Below is a small trained network, with its code and all its weights. Each question gives an input and a class and asks what happens when units are switched off, that is, made to give their printed mean instead of their output.

import numpy as np


def w(rows, s, z=0):
    codes = np.array(rows[::2]) - 128.0
    scale = np.full(codes.shape[1], s)
    scale[-1] = z or s
    return codes * scale


def f(y):
    return y / 2 * (1 + np.tanh(0.7978845608 * (y + 0.044715 * y**3)))


def log_softmax(a):
    a = a - a.max(-1, keepdims=True)
    return a - np.log(np.exp(a).sum(-1, keepdims=True))


def net(x, mask):
    res = np.array(x, float).reshape(1, 5) / 4 @ E
    y = f(res @ A[0][:, :-1].T + A[0][:, -1])
    res = res + np.where(mask, y, B[0][:, -1]) @ B[0][:, :-1]
    return log_softmax(res[-1] @ U[:, :-1].T + U[:, -1])


A, B = {}, {}
E = w([
[56,91,27],'x0',
[87,253,111],'x1',
[33,127,212],'x2',
[127,129,130],'x3',
[131,128,127],'x4',
],0.0054)
A[0] = w([
[65,97,57,50],'neuron 1',
[196,144,73,108],'neuron 2',
[125,168,120,38],'neuron 3',
[140,107,162,63],'neuron 4',
[59,97,50,52],'neuron 5',
[144,66,127,54],'neuron 6',
[147,46,150,47],'neuron 7',
[61,105,182,105],'neuron 8',
[69,117,177,115],'neuron 9',
[205,168,181,70],'neuron 10',
[86,91,100,19],'neuron 11',
[78,121,157,117],'neuron 12',
[180,128,87,131],'neuron 13',
[146,36,150,30],'neuron 14',
[100,232,101,10],'neuron 15',
[75,121,169,103],'neuron 16',
[90,167,139,68],'neuron 17',
[195,160,201,11],'neuron 18',
[68,108,190,187],'neuron 19',
[55,114,182,106],'neuron 20',
[151,167,102,49],'neuron 21',
[57,94,57,64],'neuron 22',
[185,108,93,104],'neuron 23',
[66,97,64,33],'neuron 24',
[118,188,118,46],'neuron 25',
[201,146,80,136],'neuron 26',
[193,139,80,141],'neuron 27',
[197,143,75,94],'neuron 28',
[158,81,133,73],'neuron 29',
[195,154,73,59],'neuron 30',
[173,154,202,107],'neuron 31',
[131,254,99,22],'neuron 32',
[152,61,140,29],'neuron 33',
[144,34,147,31],'neuron 34',
[112,189,111,51],'neuron 35',
[153,123,172,51],'neuron 36',
[144,2,157,9],'neuron 37',
[193,162,216,41],'neuron 38',
[134,66,139,60],'neuron 39',
[72,114,187,162],'neuron 40',
[128,97,143,104],'neuron 41',
[208,145,81,176],'neuron 42',
[97,225,103,17],'neuron 43',
[93,87,104,35],'neuron 44',
[112,215,112,4],'neuron 45',
],0.0096,0.0031)
B[0] = w([
[204,184,48,185],'neuron 1',
[61,209,62,192],'neuron 2',
[137,131,160,91],'neuron 3',
[132,154,124,108],'neuron 4',
[225,199,32,201],'neuron 5',
[116,156,169,136],'neuron 6',
[107,183,194,161],'neuron 7',
[61,198,71,190],'neuron 8',
[73,172,79,180],'neuron 9',
[203,134,34,173],'neuron 10',
[163,133,106,113],'neuron 11',
[101,153,94,156],'neuron 12',
[83,166,100,180],'neuron 13',
[106,188,204,167],'neuron 14',
[92,202,229,159],'neuron 15',
[87,157,92,159],'neuron 16',
[100,169,145,120],'neuron 17',
[224,137,47,153],'neuron 18',
[47,215,34,251],'neuron 19',
[46,217,46,196],'neuron 20',
[116,136,140,104],'neuron 21',
[222,184,23,203],'neuron 22',
[74,167,126,170],'neuron 23',
[204,156,61,166],'neuron 24',
[129,150,176,112],'neuron 25',
[60,189,66,209],'neuron 26',
[67,182,80,205],'neuron 27',
[62,192,72,182],'neuron 28',
[111,152,160,134],'neuron 29',
[73,171,77,161],'neuron 30',
[189,178,26,187],'neuron 31',
[92,183,232,186],'neuron 32',
[119,157,184,132],'neuron 33',
[107,189,205,170],'neuron 34',
[130,164,183,119],'neuron 35',
[150,145,107,109],'neuron 36',
[88,231,239,212],'neuron 37',
[234,196,3,185],'neuron 38',
[116,159,168,135],'neuron 39',
[66,192,51,222],'neuron 40',
[116,143,142,128],'neuron 41',
[47,212,58,247],'neuron 42',
[94,204,213,154],'neuron 43',
[158,136,116,117],'neuron 44',
[119,159,218,127],'neuron 45',
],0.021,0.0022)
U = w([
[85,147,93,22],'0',
[201,165,112,103],'1',
[151,177,181,109],'2',
[132,137,125,247],'3',
[130,137,119,232],'4',
[130,74,139,105],'5',
[247,77,211,77],'6',
[238,85,203,87],'7',
],0.012,0.015)

Each question gives the input, the list of numbers given to net, and the class t.
The units are the neurons (one row each of A and B). Each row of codes is followed by its name. A weight is (code - 128) times the scale printed after its matrix; where a second scale follows, it is the last column's (A, B and U).
mask holds one flag per neuron, in row order. A switched-off neuron (its flag False) gives its mean, the last column of its row in B, instead of its output. The means were averaged over made-up inputs and are rounded, as every weight is.
A unit's drop is (log p(t) with every unit on - log p(t) with that unit switched off) / (log p(t) with every unit on - log p(t) with every unit switched off).
The circuit of an input: a set's keep is (log p(t) with only the set's units on - log p(t) with every unit switched off) / (log p(t) with every unit on - log p(t) with every unit switched off). Starting from the 12 units with the biggest drops (on a tie, the unit counted first), units are removed one at a time, each time the one whose removal leaves the highest keep (on an exact tie, the one counted first), for as long as the keep stays at least 0.8.
units of the circuit, in order: the units of the circuit, biggest drop first
k most important neurons: the k neurons with the biggest drops, biggest first
drop of u: that unit's drop, to one decimal
input [-5,6,-6,-6,-5], class 0: 2 most important neurons => neuron 42; neuron 26
input [-2,7,-7,-7,-2], class 0: units of the circuit, in order => neuron 42
input [4,0,-6,-5,6], class 0: units of the circuit, in order => neuron 42; neuron 2
input [6,-2,-5,2,0], class 1: units of the circuit, in order => neuron 5; neuron 22
input [-2,-5,-5,-5,5], class 0: units of the circuit, in order => neuron 42; neuron 26
input [7,7,-2,-1,-2], class 1: 2 most important neurons => neuron 5; neuron 22
input [6,8,-7,0,-7], class 2: units of the circuit, in order => neuron 32; neuron 15
input [7,-3,-5,-5,-3], class 1: 4 most important neurons => neuron 5; neuron 22; neuron 1; neuron 24
input [-5,-3,0,-2,-1], class 1: 2 most important neurons => neuron 38; neuron 31
input [-3,5,-1,4,1], class 2: 3 most important neurons => neuron 32; neuron 15; neuron 43
input [3,7,3,-5,2], class 2: drop of neuron 15 => 0.1
input [4,8,5,-7,2], class 2: drop of neuron 15 => 0.1
input [-4,5,-6,2,4], class 0: drop of neuron 26 => 0.4
input [1,-1,-6,-3,-6], class 0: most important neuron => neuron 42
